Below is a small trained network, with its code and all its weights. Each question gives an input and a target symbol and asks what happens when units are switched off, that is, made to give their printed mean instead of their output.

import numpy as np


def w(rows, s, z=0):
    codes = np.array(rows[::2]) - 128.0
    scale = np.full(codes.shape[1], s)
    scale[-1] = z or s
    return codes * scale


def norm(h):
    return h / np.sqrt((h * h).mean(-1, keepdims=True) + 1e-5)


def softmax(a):
    e = np.exp(a - a.max(-1, keepdims=True))
    return e / e.sum(-1, keepdims=True)


def log_softmax(a):
    a = a - a.max(-1, keepdims=True)
    return a - np.log(np.exp(a).sum(-1, keepdims=True))


def net(x, mask):
    ids = ['αγδεηθλτω'.index(c) for c in x.split()]
    T = len(ids)
    res = E[ids] + P[:T]
    u = 0
    for l in range(3):
        r = norm(res)
        for j in range(2):
            rows = slice(2 * j, 2 * j + 2)
            q, k, v = (r @ M[l][rows].T for M in (Q, K, V))
            z = softmax(np.where(np.tri(T) > 0, q @ k.T / 2**0.5, -1e9)) @ v
            o = O[l][rows]
            res = res + np.where(mask[u + j], z, o[:, -1]) @ o[:, :-1]
        u += 2
    return log_softmax(norm(res)[-1] @ U[:, :-1].T + U[:, -1])


Q, K, V, O = {}, {}, {}, {}
E = w([
[215,228,141],'α',
[103,187,113],'γ',
[154,130,124],'δ',
[104,70,92],'ε',
[87,167,87],'η',
[126,144,118],'θ',
[71,113,101],'λ',
[246,144,113],'τ',
[140,77,250],'ω',
],0.019)
P = w([
[62,117,170],'0',
[33,61,50],'1',
[22,110,1],'2',
[20,82,32],'3',
[140,195,71],'4',
[87,108,75],'5',
[151,167,84],'6',
[214,209,91],'7',
[29,32,102],'8',
[247,150,125],'9',
],0.0076)
Q[0] = w([
[17,30,97],'L0H1',
[253,187,199],'L0H1',
[172,77,46],'L0H2',
[90,206,242],'L0H2',
],0.028)
K[0] = w([
[105,150,192],'L0H1',
[135,136,2],'L0H1',
[114,178,95],'L0H2',
[116,60,189],'L0H2',
],0.04)
V[0] = w([
[111,204,75],'L0H1',
[125,172,2],'L0H1',
[142,153,41],'L0H2',
[152,160,162],'L0H2',
],0.041)
O[0] = w([
[190,223,160,148],'L0H1',
[248,252,55,164],'L0H1',
[182,108,15,248],'L0H2',
[197,113,143,109],'L0H2',
],0.024,0.011)
Q[1] = w([
[157,3,87],'L1H1',
[152,187,102],'L1H1',
[100,75,195],'L1H2',
[59,75,174],'L1H2',
],0.046)
K[1] = w([
[65,24,199],'L1H1',
[230,150,17],'L1H1',
[114,158,11],'L1H2',
[189,203,5],'L1H2',
],0.029)
V[1] = w([
[131,68,159],'L1H1',
[93,110,1],'L1H1',
[25,182,209],'L1H2',
[183,101,222],'L1H2',
],0.026)
O[1] = w([
[55,120,138,26],'L1H1',
[166,249,175,255],'L1H1',
[216,247,221,217],'L1H2',
[170,55,123,118],'L1H2',
],0.018,0.0071)
Q[2] = w([
[92,194,117],'L2H1',
[152,255,175],'L2H1',
[167,135,80],'L2H2',
[127,97,124],'L2H2',
],0.05)
K[2] = w([
[124,190,85],'L2H1',
[188,252,172],'L2H1',
[124,117,246],'L2H2',
[100,156,143],'L2H2',
],0.038)
V[2] = w([
[122,132,101],'L2H1',
[242,95,249],'L2H1',
[101,204,249],'L2H2',
[3,246,92],'L2H2',
],0.041)
O[2] = w([
[98,91,140,137],'L2H1',
[189,254,87,255],'L2H1',
[189,90,204,234],'L2H2',
[181,7,70,6],'L2H2',
],0.04,0.006)
U = w([
[37,207,161,90],'α',
[191,25,122,129],'γ',
[67,120,48,82],'δ',
[218,78,180,86],'ε',
[125,109,148,156],'η',
[167,82,13,76],'θ',
[107,122,230,255],'λ',
[127,169,248,88],'τ',
[130,116,102,208],'ω',
],0.013,0.0036)

Each question gives the input, a string of symbols that net reads in full, and the target symbol t.
The units are the heads (2 rows each of Q, K, V and O). Each row of codes is followed by its name. A weight is (code - 128) times the scale printed after its matrix; where a second scale follows, it is the last column's (O and U).
mask holds one flag per head, layer by layer. A switched-off head (its flag False) gives its mean, the last column of its rows in O, instead of its output. The means were averaged over made-up inputs and are rounded, as every weight is.
A unit's drop is (log p(t) with every unit on - log p(t) with that unit switched off) / (log p(t) with every unit on - log p(t) with every unit switched off).
The circuit of an input: a set's keep is (log p(t) with only the set's units on - log p(t) with every unit switched off) / (log p(t) with every unit on - log p(t) with every unit switched off). Starting from all 6 units, units are removed one at a time, each time the one whose removal leaves the highest keep (on an exact tie, the one counted first), for as long as the keep stays at least 0.8.
circuit, biggest first: the units of the circuit, biggest drop first
most important unit: the unit with the biggest drop
heads that matter: for each layer, one digit per head in row order, 1 if its drop is at least 0.15 and else 0, layers parted by /
drop when u is switched off: that unit's drop, to one decimal
input λ α λ, target ε: circuit, biggest first	[L2H2 L0H2 L1H2]
input α θ ε η η τ δ α, target α: heads that matter	01 / 11 / 01
input λ τ τ τ α, target ε: most important unit	L0H2
input ε η ε λ α θ, target γ: circuit, biggest first	[L2H2 L0H2]
input λ λ θ η α α, target ε: heads that matter	01 / 00 / 01
input η δ λ η δ λ γ, target θ: heads that matter	10 / 01 / 01
input λ α δ δ, target ε: circuit, biggest first	[L2H2 L0H2 L1H2]
input λ γ λ, target ε: circuit, biggest first	[L0H2 L2H2 L1H2]
input ε θ λ δ, target γ: circuit, biggest first	[L2H2 L0H2]
input η τ η δ, target θ: heads that matter	11 / 01 / 01
input α ε θ ε, target α: circuit, biggest first	[L2H2 L0H2 L0H1 L1H2]
input τ ε η τ η η, target δ: heads that matter	01 / 01 / 01
input ε α λ α λ λ γ, target γ: heads that matter	11 / 00 / 01
input α τ δ ε γ ε λ ε λ τ, target α: circuit, biggest first	[L2H2 L0H2 L1H1]
input α ε ε λ τ ε, target α: circuit, biggest first	[L2H2 L0H2 L1H2]
input τ λ λ α γ, target δ: most important unit	L1H2
input α η η γ δ ε τ γ, target α: heads that matter	01 / 01 / 01
input δ α τ η ε γ, target λ: heads that matter	11 / 00 / 00
input η τ η δ ε α γ γ, target θ: circuit, biggest first	[L2H2 L0H2]
input α α τ δ γ γ ω, target α: circuit, biggest first	[L0H2 L2H2]
input α λ η γ, target α: circuit, biggest first	[L2H2 L0H2 L1H2]
input η ε δ ε ε, target θ: circuit, biggest first	[L2H2]
input τ η δ ε θ λ ε α δ, target δ: drop when L2H1 is switched off	0.1
